Input: array([-1.73,  0.16, -2.86, -6.04,  1.38])
Output: -1.73
Input: array([-4.88,  5.67,  7.55,  2.62])
Output: -4.88
Input: array([ 2.85, -0.59, -5.11, -7.64, -3.71])
Output: 2.85
Input: array([ 5.65,  1.91, -2.78,  1.40])
Output: 5.65
Input: array([ 0.18, -1.90, -6.15,  0.66])
Output: 0.18
Input: array([ 5.01,  3.66,  6.28,  3.08, -4.29, -2.89, -6.34])
Output: 5.01
---
[ 6.68  5.53 -5.14  2.50 -3.32 -7.63] Answer: 6.68
[-2.79 -6.71  7.88 -5.98 -1.09] Answer: -2.79
[ 6.45 -3.70  0.82  2.25  0.00] Answer: 6.45
[ 3.51  2.29  4.83  6.23 -1.15] Answer: 3.51
[0.04 2.90 0.35 6.86] Answer: 0.04
[-7.79  4.97 -4.72 -6.40 -0.12 -4.46  3.98] Answer: -7.79
---
array([ 2.59, -5.98, -7.31,  6.31, -1.37]) -> 2.59, -1.37

array([-5.88, -3.81, -0.84, -2.08]) -> -5.88, -2.08

array([-7.81,  7.71, -7.18,  5.58, -4.02]) -> -7.81, -4.02

array([[ 6.69, -1.67,  2.81, -4.58,  4.78],
       [-2.62, -0.26, -3.60, -7.36, -0.99]]) -> 6.69, -0.99

array([-3.28,  3.89, -6.69,  2.51,  0.25, -2.93]) -> -3.28, -2.93

array([-3.84,  0.74, -2.80,  1.30, -4.96,  6.03, -4.00]) -> -3.84, -4.00

array([ 7.27, -4.94, -6.30,  4.85, -1.92]) -> 7.27, -1.92

array([[-1.64, -1.86,  1.67,  2.83,  2.66,  4.91],
       [ 2.07,  3.01,  4.11,  6.10,  3.06,  5.69],
       [ 2.29, -0.59, -2.58, -3.06, -6.12, -6.40]]) -> -1.64, -6.40
---
[-7.17  5.83 -2.13 -5.75 -1.08 -3.42 -1.24] -> -7.17, -1.24

[[-1.01  0.48  1.79 -2.37 -2.89 -3.00  0.18]
 [ 1.10 -4.84 -6.10  3.12  5.70  4.51 -3.07]
 [ 5.85 -4.36  4.26 -2.39  1.66  0.17  1.58]] -> -1.01, 1.58

[-6.46  1.29 -5.04 -0.06] -> -6.46, -0.06

[[ 2.04 -0.22  1.50 -0.25  1.86  4.26  4.55]
 [-2.56  1.09  3.10 -2.68  2.44 -7.68 -1.84]] -> 2.04, -1.84

[-0.73  2.71  0.04  1.75  4.37 -5.70 -3.01] -> -0.73, -3.01

[[ 7.03 -6.68  4.63  1.98]
 [-7.91  4.75 -4.85 -1.53]] -> 7.03, -1.53

[ 4.65 -2.74 -7.77 -0.11] -> 4.65, -0.11
---
[[-1.07 -0.79 -6.23  1.73 -1.87  1.76  3.48]
 [ 1.14 -0.97  6.69 -0.49 -1.52  0.52 -4.37]] Out: -0.97

[[-5.98  2.56 -0.85  0.49 -0.62  2.75]
 [ 2.17 -3.58 -0.40  2.21 -0.78  0.49]
 [-5.84  4.30 -0.53  0.14  0.92 -1.83]] Out: -3.58

[[-3.75 -5.99 -3.51 -5.73]
 [ 0.35  1.13  3.10 -4.10]
 [-2.86  0.75  1.84  3.00]] Out: 1.13

[[ 6.65 -1.53 -1.50 -3.48 -1.81  1.44]
 [ 6.48 -0.01 -6.09 -1.83 -0.91  2.85]] Out: -0.01

[[-1.48  2.14 -7.21  1.75 -0.71]
 [-1.71 -2.36  1.69 -2.27 -2.20]
 [ 2.55 -3.28  3.26  5.51  1.78]] Out: -2.36

[[-0.56  6.01 -0.86 -2.92  4.91]
 [ 4.79  6.18  3.78 -3.79  1.71]
 [ 6.40  6.13  5.10 -4.11  0.33]] Out: 6.18

[[-5.45  2.78 -1.30  0.60 -6.27]
 [-5.46  2.79 -1.25  0.58 -6.14]] Out: 2.79
---
array([[-0.71,  0.74,  0.55,  2.45, -1.83,  1.34, -0.19],
       [ 1.44,  0.81,  0.23,  1.43,  2.42, -0.97,  0.62],
       [ 1.52,  0.06,  0.30,  1.68,  2.43, -0.72,  0.56]]) ⇒ 0.30

array([[-0.146, -0.073, -0.006,  0.041],
       [-0.148,  0.057,  0.130, -0.019],
       [-0.061,  0.058, -0.046, -0.029]]) ⇒ -0.046

array([[ 0.04,  0.04,  0.09,  0.10],
       [ 0.06,  0.01,  0.08,  0.17],
       [ 0.08, -0.14,  0.13,  0.07]]) ⇒ 0.13

array([[ 0.008,  1.166,  1.511, -0.142,  1.516, -0.894,  1.541],
       [ 1.734, -1.360,  0.801,  0.900, -0.486,  1.404, -0.499],
       [ 0.228,  1.612,  0.932, -0.393,  0.502,  1.564, -0.676]]) ⇒ 0.932

array([[ 146.6, -169.1, -141.7,   11.9,    3.0],
       [ -28.4, -162.2,   92.9,   27.7, -155.6],
       [  22.5,  -45.2,  104.8, -185.6,  123.7]]) ⇒ 104.8

array([[-0.16, -0.07, -0.12, -0.02, -0.08],
       [ 0.15, -0.07, -0.01,  0.07, -0.14],
       [-0.08, -0.02,  0.03,  0.03, -0.19]]) ⇒ 0.03

array([[  23.28,  207.70, -140.73,  -81.19],
       [-142.61,  -95.23,  -10.80, -130.89],
       [-223.14, -122.48, -168.06,   66.20]]) ⇒ -168.06
